Each row is shifted at random along 5 fixed directions that mean nothing.
Known rows, with every way that one mark hangs from another:
noso(gakeve(devom(dulebi) rivem(vupem))): [  9.4  -1.7  -3.0 -11.3  -5.0  -6.1  -5.2   2.0  10.4 -26.1 -31.4   7.8
  -2.6 -14.3  -2.7  -4.2  -5.6  10.3  -7.4 -16.7 -19.4  -1.4  25.9  -2.2
 -14.6   9.0  13.6 -11.4 -19.7   9.4  24.6   4.0 -10.1  -6.2   2.8   1.3
   6.3 -23.0  -1.1  13.1  -5.1  -4.4  18.8]
gakeve(devom(dulebi sokan) rivem vupem(nade(noso salalag))): [  6.6  16.0   5.8   6.7   0.4 -28.5  28.6 -20.4 -13.6  20.4  14.0 -28.1
 -55.5   6.2 -13.2  14.3 -10.6  -3.4  -6.3  26.8   3.2 -10.1 -12.7 -12.1
  15.0 -10.8 -26.3   7.4  -5.7  16.3 -15.9  11.2   8.3 -21.9  14.2 -22.3
   6.0  14.1   4.8  10.9  19.7   4.3 -24.3]
salalag(devom dulebi(sokan) noso vupem): [ -0.3   7.8  -1.4  12.9  -2.2  22.3  11.5 -21.2   1.1  23.2  -8.3  -9.7
 -12.5  26.1  22.7  12.0  -4.0  -7.7  14.3   1.6   7.2  19.3 -29.2  16.4
   2.2  -2.2  -1.3  -3.3   7.1  10.2 -30.9   7.0   5.3 -23.6  19.2  -7.1
 -13.8  14.5 -15.6   1.5 -27.0  10.0  -4.6]
sokan(rivem(devom dulebi(nade))): [ -8.6 -16.9  13.2 -26.0  -1.7  13.6 -17.7  44.5 -16.0 -45.2  -7.0  43.9
  39.2 -20.6 -17.0  16.4  17.2  31.0 -10.8 -33.5 -16.8 -17.3  12.0  12.8
 -15.4  10.6  25.6 -15.8   7.2 -25.6  30.6   0.1  -8.5  37.2 -17.5  24.9
   2.2  -5.1   9.0   7.2   3.7  -8.7  10.6]
devom(dulebi rivem(gakeve vupem)): [-16.7  12.1  15.6  26.2   4.7 -18.3  -4.2 -23.5  -4.4  20.2   6.8  -3.1
  15.3  -6.0  11.2  19.6  -9.3 -16.5   9.5 -13.9 -12.5  -5.9  -5.9 -28.8
 -19.7  31.1 -12.1   2.0 -16.4  -3.1 -11.7  19.0  25.7 -18.8  22.3  -3.8
  12.4  -2.0  -4.0  16.1 -38.6  13.7   2.5]
nade(noso(gakeve(devom)) vupem): [-11.2 -13.9  -4.2 -22.8   6.8  12.4  -8.7  28.5  -5.7 -20.3 -10.0  18.0
 -16.4 -10.5 -32.4   9.0   7.5  21.6 -16.6 -11.7 -10.9 -21.2  15.5   8.8
  -1.6  -2.1  -1.6 -20.6 -14.3   6.5  15.5  -2.0  -6.0   9.6   0.6  -5.6
  -6.0  -0.9  12.6  11.0  20.2  -3.9  -7.6]
noso(gakeve(rivem(dulebi(nade salalag(devom) sokan)) vupem)): [  0.1   6.1  -7.0   2.2  -2.8 -10.6  -0.8   3.3   5.5  -1.1  -3.0   2.5
 -12.5 -10.0  -9.3  -8.4  -1.8   1.1  -8.0  -3.8  -6.9  -8.0   6.7  -2.3
   1.4   5.8  10.2   0.4  -8.7   3.7  20.6   4.8  -4.7   2.6  -1.0  -0.5
   3.2 -18.9   1.7   3.9  -3.0  -3.1   1.9]
devom(dulebi(nade) rivem(gakeve vupem) sokan): [ 21.3  12.9  -4.0 -15.2  -9.3 -11.6 -24.1 -19.3  17.6 -30.4 -22.2 -11.6
  29.0 -12.5  29.2 -14.2 -17.3 -17.6  -3.2 -11.9 -14.9  16.8  -1.6 -17.2
 -24.3  -0.6 -11.4   0.5 -18.6  11.3   7.9 -10.5   2.2 -30.2  -4.8  -0.6
  16.3 -11.0  -4.5  22.6   3.6   3.4  28.7]
nade(salalag(dulebi(sokan) noso(gakeve(devom))) vupem): [-10.1 -27.3  -1.8 -23.7   7.5  55.7  -8.8   3.2 -14.4 -13.0   5.2  -0.1
  13.9  18.8 -12.9  24.1   5.7   5.3  -4.7  15.5   7.4  21.7 -14.1  16.2
   2.0 -21.2 -32.5  -6.7  33.8 -12.2 -19.6 -13.7  -4.6  18.7   3.4   9.8
   4.1  19.4  -6.0  -1.4  17.1  -8.6   0.4]
noso(gakeve(devom(dulebi) rivem(vupem(nade)))): [ 21.4  -6.6   0.9  -8.3   6.0 -24.8  11.0  15.9  -7.3  -1.0  22.6  -9.7
 -10.6  -7.1 -28.9 -13.8   2.6  -1.9 -12.1  28.4  10.9 -20.1  18.9   1.5
  20.6 -19.2 -12.2  11.7   3.4   3.5  12.4  -6.1  -6.9   8.7  -5.8  -9.6
  -4.1   2.8  17.3   1.5  33.1  -8.2 -19.3]
dulebi(salalag sokan(rivem(devom vupem(nade(noso))))): [ -5.1  16.4 -15.1  12.2   3.4   2.3  15.0 -18.9   1.8  24.6  11.9 -15.9
 -17.3   8.7   1.2  -4.8  -6.8 -10.1   8.6  12.6  13.2   8.7 -11.2  -2.5
   7.3  -5.6  -5.2  20.3  -1.2   4.8 -12.1   3.1   4.4  -9.8   5.2 -12.3
   4.3  12.3  -4.2  -6.0 -10.2   6.8  -9.1]
gakeve(rivem(devom(sokan) dulebi(nade(salalag))) vupem(noso)): [ 15.2  19.5 -11.4  12.4  -0.2 -28.2  22.6 -16.3   6.5  20.7  14.3 -21.2
 -37.2  -2.4  -0.1 -14.3  -7.0  -0.6   1.1  21.1  10.2  -7.8  -2.1  -6.3
  20.6  -9.3   3.7  13.5  -5.7  16.5   2.1   1.7  -2.4 -13.2  -6.7 -15.3
  -2.4  -2.5   8.3 -12.4   6.2   0.1 -12.6]
sokan(devom(dulebi(nade(salalag vupem(noso))) rivem(gakeve))): [-10.9  -0.6  15.7  -1.3  11.6  -0.2   8.4   1.8 -23.7  13.7  15.0  -1.9
  -5.2  11.1 -23.0  29.8   1.2  -2.0  -0.3   7.2  -0.2 -13.8   0.3  -0.5
  -4.2   3.9 -23.1   5.4   1.2  -4.9 -22.9  16.5  17.8  -5.6  23.6 -10.6
   5.2  26.1   5.5  16.6   0.0   4.7 -18.5]
salalag(devom(dulebi) nade noso(gakeve)): [-19.0   3.3  29.1   4.9  -0.4 -16.7   6.3  -2.5 -19.4  15.6  -3.5   4.7
 -14.9   1.1  -4.2  29.1  -6.0   7.2   7.2 -20.4  -7.6 -14.6 -27.8   9.4
  -9.9  23.0   6.3 -11.5 -14.6   5.9 -22.8  21.3  23.8 -23.8  34.9 -16.0
 -14.3   8.3  -2.0  24.2 -22.1  14.0 -15.5]
salalag(devom(rivem(gakeve)) dulebi noso vupem(nade)): [ 22.9  -6.6  -5.3  -5.3  -0.7  20.9   0.5 -20.1  16.1  -3.1 -17.1 -19.7
  19.9  21.9  36.5   4.3  -9.5  -5.2  14.5   9.6  12.7  31.7 -20.1  26.6
  -6.1 -18.2  -5.3   9.7  10.2  16.8 -30.1  -3.7   0.0 -33.7  14.6  -7.0
 -10.0  18.7 -17.3   3.7 -11.5   3.5  12.9]
nade(salalag(devom dulebi noso) vupem): [-25.8 -18.9   8.5 -19.4   3.4  37.6 -12.0  22.2 -15.0 -24.0 -11.9  23.1
   3.3   0.9  -8.4  29.8   9.4  18.6  -8.2 -19.7  -8.3   3.0 -21.3  14.4
 -10.5   1.9   1.7 -25.9   7.8  -5.6  -2.1  -3.8   0.1  11.2   6.1   5.1
  -8.2  12.1  -4.2  10.7   2.3   1.7   0.2]
rivem(devom dulebi(nade) vupem): [ 26.8  17.3 -12.6  18.3  -1.3 -39.1   9.0  -2.7  13.7  21.0  37.6 -16.8
  18.4 -19.9  12.5 -52.2  -2.9 -22.2  13.1  23.1  32.0 -13.4  10.4 -13.3
  32.1 -11.3  19.6  29.8   0.8   8.8   3.5  -9.5  -3.7  -5.3 -28.9 -11.3
 -17.5  -1.9   9.7 -33.0   5.5   2.8  -8.2]
noso(gakeve(rivem(devom vupem))): [-11.7 -15.1  12.2 -18.4   1.0   1.1 -15.1  25.7  -7.9 -29.0 -12.1  31.4
   8.8 -18.3 -25.5  14.3  12.1  22.7 -11.3 -29.4 -23.8 -22.9  15.5   1.1
 -15.6  18.8  15.1 -19.3  -8.0 -12.3  32.3   8.0  -2.5  27.9  -0.6  16.8
   6.4 -14.9   7.4   9.2  -3.6  -7.0   6.5]
sokan(devom(dulebi(nade)) rivem(vupem(noso))): [  2.9   6.6  -4.8  19.9  -3.6  -6.8   4.4   8.2  12.0  -4.2 -19.8   4.7
  -0.1  -4.0  12.3  -8.6  -5.7  -0.9   4.4  -9.6  -6.6   9.1  33.3  -3.1
 -14.3  12.4  19.7   0.3 -21.2   3.2   9.6   9.8  -4.8 -15.1   6.2  -5.1
   3.6  -9.5  -3.3   0.4 -13.1   4.2  15.2]
dulebi(nade(vupem) sokan(devom(rivem))): [-13.0  13.8  -6.0   9.1 -20.1  24.7 -26.2  11.4  14.9  -5.4 -20.0  14.1
  11.6   7.6  20.4 -13.0   7.0 -18.9  -3.1 -20.8  -7.5  22.7   9.1 -11.3
 -15.7  14.0  13.6  -9.9  -1.6 -19.1  10.7   1.2  -6.7  16.1 -11.1  27.5
  16.0 -22.5 -19.8  -2.6 -13.1  -3.1  27.5]
dulebi(nade(salalag vupem(noso(gakeve))) sokan(rivem)): [-39.3  -5.3   3.8 -25.3  -2.7  25.0 -22.1  30.6 -17.1 -26.8  -4.0  40.0
  -6.7 -11.3 -28.0  30.4  17.1  21.0 -21.3 -38.7 -25.3 -18.1 -13.3   4.9
 -19.4  15.6   4.2 -25.5  -2.1 -20.5  22.6   7.4   1.7  28.3  -1.4  17.3
  13.2  -2.1   3.9  14.8  11.3   0.2  -0.4]
noso(gakeve(devom(dulebi sokan) vupem)): [ 21.7   6.6  -7.8   3.9   2.1 -13.0  12.7 -23.1   6.9  11.5  -6.9 -25.9
 -24.6  10.2  -4.9 -13.8 -15.4 -18.2  -3.4  24.1   5.0  10.5  22.0 -13.3
   6.8 -11.7 -24.3   7.6  -9.3  16.5 -10.7   3.1  -2.7 -22.5  13.8 -16.1
   5.0  -0.4  -1.7   6.7   6.5   2.0  -3.9]
salalag(devom dulebi(sokan) nade(noso(gakeve) vupem)): [ -5.8  -8.0   6.3 -45.2   7.3  25.6   1.5   6.9 -25.1 -23.6  -1.9  11.0
  -3.7   7.7 -21.4  42.8   1.9  22.0 -10.1  -9.7  -1.2 -10.0 -31.5  31.7
  -4.2 -14.0 -19.2 -12.8   8.7  12.8 -24.6  11.5  11.8 -17.1  20.2 -14.3
 -12.6  35.2   0.2  24.5  17.5   5.3 -15.9]
dulebi(nade(vupem) salalag(devom noso(gakeve))): [-14.9   1.8  -2.7 -13.4  -2.2  20.3 -11.9  10.3   0.0   6.0  -3.3  -1.7
   0.7   1.3  -5.4   7.3   0.3  -8.1   6.6  -1.4   6.8   9.2 -18.8  11.3
  -2.9  -2.1  -0.3   8.1   6.3  -1.0 -16.1   4.9   3.9  -2.1   9.8  -0.7
   0.4  13.3 -10.3  13.6  -8.3   2.1  -1.1]
gakeve(devom vupem(nade(salalag) noso)): [-28.7  -2.4  13.7 -12.4   2.8  13.4   5.7 -17.7 -13.9   1.7 -22.1  11.7
 -33.4   9.5 -11.8  54.9   2.1  12.5   1.4 -24.1 -22.0   2.0  -3.4 -14.4
 -22.2  21.2 -15.2 -20.3  -0.2  -1.4 -27.0  38.6  14.9  -7.7  34.4   7.9
  21.1  18.6 -16.2  15.3 -24.1  13.2  -2.9]
nade(salalag(devom dulebi(sokan(rivem(gakeve))) noso) vupem): [-32.1   0.4   6.4  23.3   3.7  13.0   8.0  -6.2 -13.5  25.9  14.8   3.7
 -20.1  12.2  -3.9  16.8   3.7   1.1   1.5  -2.1   2.8  -8.4 -28.1   5.1
   5.2  10.8  -2.2  -8.6  -0.8  -2.1 -11.5   1.8  11.9   1.4  11.8 -10.8
 -13.2   7.8  -0.6  -7.4  -6.9   7.3 -15.8]
rivem(devom(sokan) dulebi(nade salalag) gakeve vupem): [ 26.4   7.8  -9.5 -10.6   2.7 -31.7  -3.5 -18.8   5.3   3.1  38.5 -17.2
  32.4 -20.2   1.0 -41.3  -3.1 -15.6  12.9  21.3  17.3 -25.7  -9.6  -4.6
  25.6 -17.5   0.7  30.5   9.5  10.7   3.3 -17.2   0.4  -2.2 -32.8 -10.4
 -10.6   9.9  17.2 -27.5  26.4  -2.2  -6.6]
rivem(devom gakeve vupem(nade)): [ 26.0   8.8 -12.9 -18.8  16.6 -30.6  16.3 -38.9  11.6   4.2   5.5 -20.9
   6.8  -9.0   2.9  -1.6 -14.5  -4.8  16.8   3.7  12.5 -14.7   6.8  -4.2
  -1.1  -6.4 -11.4  29.1 -15.2  32.5 -25.7  20.9  17.1 -43.8  15.5 -28.1
  -3.2  32.4   1.1  -7.5 -10.3  15.8  -6.8]
sokan(devom rivem(dulebi gakeve vupem(nade noso))): [-21.3 -22.0  18.4   8.4   6.6   8.8  -5.7   9.0 -15.0  -5.7   7.9  29.0
  32.7   1.5 -11.9  29.3  15.6  16.1   7.0 -19.2 -16.1 -17.1  22.2   2.0
 -17.7  25.3   4.2  -7.5  10.6 -25.9   3.9  19.1   8.7  27.8   5.2  20.8
  10.6   4.7   3.5 -15.2  -9.5  -2.1   5.9]
gakeve(devom(sokan) rivem(vupem)): [ 27.4  20.1 -15.7  14.9 -20.9  -8.6   1.7 -19.2  36.4  -8.2 -43.5 -15.8
 -17.3   3.3  37.8 -35.2 -12.5 -11.0   4.4  -0.8  -4.0  30.9  25.1 -13.2
  -7.1   1.2  19.5  -1.0 -20.3  12.4  19.9  -7.0 -19.4 -12.6 -13.1   7.5
   9.0 -33.9 -14.7  -7.8 -12.5  -6.2  33.8]
sokan(rivem(dulebi vupem)): [  0.8  -6.6   1.7  16.9   7.8  -9.5   3.7  27.4  -6.6   3.4  27.8  10.2
  18.2  -9.4 -10.8  -6.2   8.6  -0.3  -3.5   9.2  12.4 -10.0  16.4  -5.2
   9.1  -0.1   2.0   9.0   8.0 -18.7  15.7  -2.6  -2.1  24.8 -12.3   6.3
  -2.5   0.5  13.2 -10.5   2.6  -1.8 -10.7]
vupem(nade(noso(gakeve(devom rivem)) salalag)): [-21.4 -24.3  17.6 -13.8  10.5  16.7   4.2   0.2 -21.9   4.0  10.9   2.5
   6.7   9.4 -18.0  40.5   6.8  13.1  -0.4   1.4   2.7   2.7  -9.0   4.9
  -7.1   1.2 -26.0  -0.5  18.4 -16.5 -25.4   9.0  14.3  16.1  19.6   8.4
  10.5  19.7  -5.8   4.3   3.8  -2.5 -10.4]
gakeve(rivem(devom) vupem(noso)): [ 14.0   9.6 -12.6   7.3  -8.8 -29.6   1.9  31.5  19.8 -15.4 -13.8  11.6
 -37.8 -21.7  -3.5 -36.3   7.1  15.3 -15.0  -6.1 -10.1 -18.2  21.3  -3.7
  12.9  -0.9  41.6 -13.9 -22.4  10.9  52.5 -12.5 -24.5  12.9 -29.4   1.3
  -9.5 -33.4  15.5  -9.8  14.4  -8.2   1.4]
dulebi(nade(noso(gakeve)) salalag(vupem) sokan(rivem)): [  6.1  -1.5 -23.0 -22.9  -2.1  28.3 -12.3  18.8   7.3 -12.4   3.5  -5.8
   7.0   0.1  -7.0 -14.9   1.0  -1.9  -5.5  14.0  10.0  14.4 -13.3  22.5
   6.7 -27.8  -6.8  17.5  14.7  -5.0   6.8 -19.3 -15.2  10.7 -15.4   3.5
   5.9   5.5   1.0   5.3  23.6 -10.7   3.2]

Rows:
[-17.2  16.8   1.4  -0.4  -2.3 -37.6  -7.5   3.3  -5.0  -9.2   5.1  25.5
 -11.6 -32.8  -8.7  -8.0   3.0  11.8  -9.4 -37.9 -25.0 -48.3 -23.7  -7.8
   0.2  24.8  32.8 -15.5 -24.5  11.5  33.5   6.1   6.8  -4.6 -13.0  -9.6
 -13.7 -17.9  14.9   3.9  -0.1  11.4  -9.8]  rivem(dulebi(salalag(devom nade) sokan) gakeve(vupem))
[  7.8  12.1   1.8 -22.1   8.6  -9.2  17.1 -14.3 -11.1  -5.4  -9.8  -4.0
 -21.1   0.4 -14.5  31.8  -9.0   9.5  -1.5  -7.4  -1.8  -9.4   3.0  -2.8
 -10.1   0.4 -13.3   4.2 -13.0  16.6 -19.0  28.9  12.9 -29.8  27.7 -17.2
   6.9  26.1  -0.7  26.7 -14.6  13.5 -11.2]  gakeve(devom(rivem(dulebi vupem(nade))))
[ -6.3 -11.0  20.4  -5.4 -12.3 -11.3 -29.7  45.1  -5.4 -36.7  -1.0  34.7
  18.6 -14.3   1.6 -13.1  20.9  -1.3 -20.9 -25.2 -20.1 -20.1  -7.7  -4.3
  -6.5   5.8  20.5 -30.7  -2.4 -16.7  39.2 -17.0 -11.0  29.6 -26.1  21.1
  -8.4 -10.2   8.7   4.8  35.5  -1.2   2.8]  salalag(devom(dulebi sokan(rivem(gakeve))) vupem(nade))
[ -4.7  -9.3  -2.4  12.8  -9.0  -3.4 -13.7  12.4  19.6 -18.7 -18.8  10.8
  23.7 -12.9  35.0 -23.6   1.9  -4.8  -6.4 -19.9  -0.5  26.5   6.8 -12.4
 -11.2   7.1  24.9 -12.3  -7.3  -6.4  17.5 -17.2  -9.5   4.9 -14.8  13.9
  -2.8 -25.7 -16.4  -9.5  -0.2   1.9  22.7]  vupem(nade(salalag(dulebi)))
[-16.1  17.6   3.5  29.9   0.6  -8.7  16.2 -40.1   5.6  30.8  -7.2  -2.7
  -5.6   0.6  19.9  23.0  -7.3   2.4  23.4 -18.8  -7.0   3.1   1.8 -17.1
 -14.2  35.3  14.4   3.0 -12.9   4.2 -15.7  32.1  17.8 -17.0  21.1   0.8
   9.3  -6.9 -14.4 -10.1 -59.9  10.9   9.7]  gakeve(rivem(devom dulebi vupem(noso)))
[  7.6  15.7  -1.2  21.4  -9.9  -5.2 -10.4 -12.8  12.1   3.6 -11.3 -22.5
  -4.3   5.4  30.3 -21.8 -15.9 -25.6  -2.0   8.4  -2.7  29.4 -16.5 -17.4
  -6.3  -4.3  -6.6  -1.9 -14.5   6.1   3.3 -22.3  -3.1 -21.8  -0.6  -6.8
   5.6 -13.4  -5.9  19.7  -1.2   4.6  11.3]  devom(dulebi(salalag(noso vupem)) rivem sokan)
[-36.5 -18.4  13.8 -16.9  15.2  49.5   9.0 -21.2 -30.8   5.7  -5.2   6.0
   5.8  18.2 -10.2  67.9  -1.1  23.1   7.3 -13.6  -7.7  16.0 -30.4  10.7
 -19.4   9.4 -33.2 -11.4  18.3 -11.7 -43.8  14.3  22.5   0.2  34.1   3.4
  10.6  26.7 -13.3  15.8 -26.2   3.9  -5.7]  nade(noso salalag(dulebi(sokan)))
[ 16.7  10.9 -14.1  -7.7 -10.9   5.5  -2.3  -8.6  21.0 -15.1 -36.4  -4.5
 -18.8   2.2  15.1  -8.6  -8.0   2.7  -1.6  -4.6  -9.6  19.3  21.0  -5.9
  -7.7  -3.2   9.7  -7.5  -9.0  12.7   6.1   4.2 -15.5 -15.3  -2.3   5.1
  11.2 -14.9  -8.9   5.9  -9.2  -1.9  21.6]  gakeve(devom(rivem(dulebi(nade))) vupem(noso))
[ 18.6  -3.5   3.2   0.9   9.0 -37.5  14.4  31.1  -6.4  14.1  28.9 -13.3
 -26.1  -7.6 -22.7 -22.5  -1.6   3.0  -8.8  25.1  25.8 -21.5  -8.7  17.0
  28.5 -21.4  -1.5  13.5  -6.7   8.8   2.8 -13.3   1.5  -4.6   0.5 -26.1
 -27.1   7.6  23.6   5.5  29.6   0.8 -37.7]  salalag(nade noso(gakeve))
[  1.5   4.5  -0.5  30.2 -13.1  -5.6   6.0  -4.9   8.8  22.5  11.3 -14.4
  -6.9   4.1  14.4 -15.2   2.6 -10.7   8.0  23.3   9.3  11.6   4.5 -11.7
  18.0  -0.8   7.2  10.3  18.3 -10.8   2.3  -3.1 -10.2  19.2 -17.4  16.3
   7.7 -19.7  -8.8 -23.2  -1.2 -11.5   6.9]  gakeve(devom rivem(dulebi(salalag)) vupem(nade(noso)))
[ 33.0  -1.1 -17.9  -1.6   9.2 -19.7  11.1 -12.4  16.6  -8.4   9.6 -12.7
  29.8 -10.0  11.4 -23.8  -9.1   0.8   9.1  13.9  17.7  -2.2  23.4   6.3
   5.9 -14.6   5.5  28.8  -3.6  14.0   3.5  -3.9  -4.5 -16.4 -11.3 -13.9
  -6.2   7.8   7.7 -20.6   5.2   0.3   6.6]  sokan(rivem(devom dulebi gakeve vupem(nade)))
[ 23.6  -0.3  -6.3 -11.8   2.9   9.0  -6.4 -24.6   6.1  -8.6  -2.6 -22.0
  25.6  14.6  14.4  -7.5 -11.1 -12.7   0.3  18.5   7.0  24.8  -3.7  -2.7
  -5.2 -18.8 -28.8  13.9   9.7   0.0  -8.6 -18.5  -0.5  -6.6  -4.4   1.9
  11.9   5.0  -1.3   7.1   7.5  -5.7  11.4]  devom(rivem(dulebi(salalag) gakeve) sokan)
[ -7.9   6.7   7.1  19.9   0.2 -26.3   3.2  -7.4  -2.2  28.3  17.0  -3.6
 -13.1  -4.8  -7.9  -9.5   3.3 -12.6   5.4   7.8  -4.8 -22.9   0.8 -16.8
  12.4  11.4  -3.0   3.5  -1.2  -2.3  -1.0   4.1   6.1   6.1  -4.6  -1.3
  -1.6  -6.1   8.1  -8.5   0.2   1.0 -13.8]  rivem(gakeve(devom(dulebi(nade salalag)) vupem(noso)))
[ 33.9 -18.3 -19.0 -40.2   4.3  12.4  -2.5  19.4  14.7 -37.4 -27.3  -0.4
  -5.5   2.6 -12.1 -20.4   1.5  17.0 -15.8  12.2   0.7  13.0  35.2  19.2
   3.0 -32.8  -1.6  -7.5   0.5  12.4  18.8 -24.0 -27.8   3.7 -13.0   0.3
  -2.1  -4.9  10.6   5.4  33.8 -14.1   7.5]  vupem(noso(gakeve(devom(rivem))))
[ 31.2   4.1 -24.5 -36.3  -2.9   0.4   3.2  11.6  21.3 -40.5 -48.4   2.3
 -37.7  -7.7  -3.5 -14.5  -6.1  16.6 -14.5  -6.2 -11.8   8.8  31.2   4.2
  -3.2 -20.0  11.5 -15.2 -18.0  28.4  19.1  -1.6 -26.1 -19.8  -6.5  -6.9
   0.7  -5.3   2.0  14.1  14.4  -0.8  10.8]  gakeve(devom vupem(noso))
[ -2.0   1.6   0.0 -12.6  14.3  12.3  25.9 -20.6  -8.8  13.6 -14.9 -16.5
 -26.6  17.8  -2.3  30.5 -14.0   9.0   9.0   3.1  12.0  16.4 -17.5  13.8
  -6.6  -5.9 -15.7   7.7  -5.4  16.3 -39.1  13.6  14.4 -31.7  37.2 -24.2
  -5.7  30.8  -8.3  18.2 -24.4  12.1 -13.7]  nade(salalag(devom noso))
[ 14.7 -29.2  -8.3 -71.8  13.8  34.3  -9.0  19.6  -6.9 -55.7 -27.5  18.0
  16.8  -4.0 -27.3  34.3   6.1  36.9 -14.5 -11.5 -14.1   7.3  17.2  27.7
 -18.7 -21.1 -15.6 -12.9  14.9   2.7   3.2  -0.1 -11.3   6.8   5.4  10.9
  12.2  16.3   5.5  24.6  17.5 -10.5   7.8]  vupem(noso(gakeve(rivem(dulebi(nade)))))
[ 14.6 -10.5  -4.1  -2.4  10.0  -9.5  10.5  26.9  -7.4 -11.6  13.0   4.0
   3.9  -5.1 -23.0  -9.5   2.6  17.0  -5.5  15.6   6.3 -21.3  18.7  21.4
  12.1 -14.3   6.3  13.8   1.5  -0.2  16.9  -6.4  -8.8   9.7 -10.4 -12.0
 -10.7   7.5  21.4  -5.7  26.3  -8.7 -11.5]  sokan(devom rivem(dulebi(salalag(nade(noso))) gakeve(vupem)))
[  9.7  -1.7  -2.0 -27.4  -3.0  21.9   3.7   1.0  -7.4 -15.0 -12.7   4.0
   4.1   9.5   1.4  16.6  -0.8  15.8   2.7  -5.3  -1.7   4.1 -20.3  35.1
  -2.4 -12.7   1.6  -1.9  11.6   7.6 -12.5   1.2  -1.3 -12.8   5.3  -3.6
  -9.5  13.6  -2.4  12.2   0.7  -2.0   0.1]  salalag(devom dulebi(nade sokan(rivem(gakeve(vupem)))) noso)
[-13.1   0.5   1.4  -1.4   1.6   7.9  -3.0   3.9 -12.2   5.3  13.0  10.7
   2.6  -1.8  -7.9   3.4   6.6   1.7  -0.5  -7.3  -2.3  -9.7 -20.8   4.0
   6.9   3.1   7.6  -6.6   9.8  -5.6   3.2  -2.9   0.4  11.1  -4.3   3.3
  -6.9   1.1   3.2   0.7  -4.3   3.3 -10.4]  rivem(dulebi(salalag(devom noso(gakeve) vupem) sokan))
[ 17.7 -12.1   2.6   7.7  -9.5   7.7 -29.3  15.2  16.9 -22.8  -8.6   0.4
  58.9  -3.7  30.0 -33.1   1.1 -17.5  -3.1   6.1  -2.0  26.9  17.7 -10.7
  -7.1  -5.1   2.8  -1.9  11.1 -19.8  22.3 -35.4 -16.2  21.6 -29.9  26.3
   7.0 -31.1  -2.6  -2.2   6.5 -16.4  32.1]  devom(dulebi rivem(gakeve))
[  0.1   3.4  -1.7 -16.6  10.3  10.6   5.9 -43.1 -12.7  20.5  27.1 -10.3
  34.1   7.6  -4.2  19.5  -2.4  -1.5  21.6   6.1   9.8 -14.4 -14.7   6.3
   5.8  -0.6 -22.3  22.5  21.0   1.9 -40.1  13.7  20.0  -7.7   3.5  -3.4
   2.1  26.2  -0.7 -17.3 -12.2   1.2  -5.2]  rivem(devom dulebi(nade(noso vupem) sokan) gakeve)
[-37.5   8.7  -2.8  24.3  -5.0  11.0  -0.2  -9.0   4.2  11.6 -15.0  15.3
 -30.0   3.4  13.7   4.9   3.4   1.8  -4.6 -26.6 -12.8   2.6 -14.6  -9.8
  -7.5  22.8  20.1 -29.2 -20.1   7.3   5.1   1.6   2.9  -7.2   6.2  -5.3
  -9.9 -13.5 -10.3  -7.4 -14.3  12.2   2.6]  nade(salalag(devom dulebi(sokan)) vupem(noso))
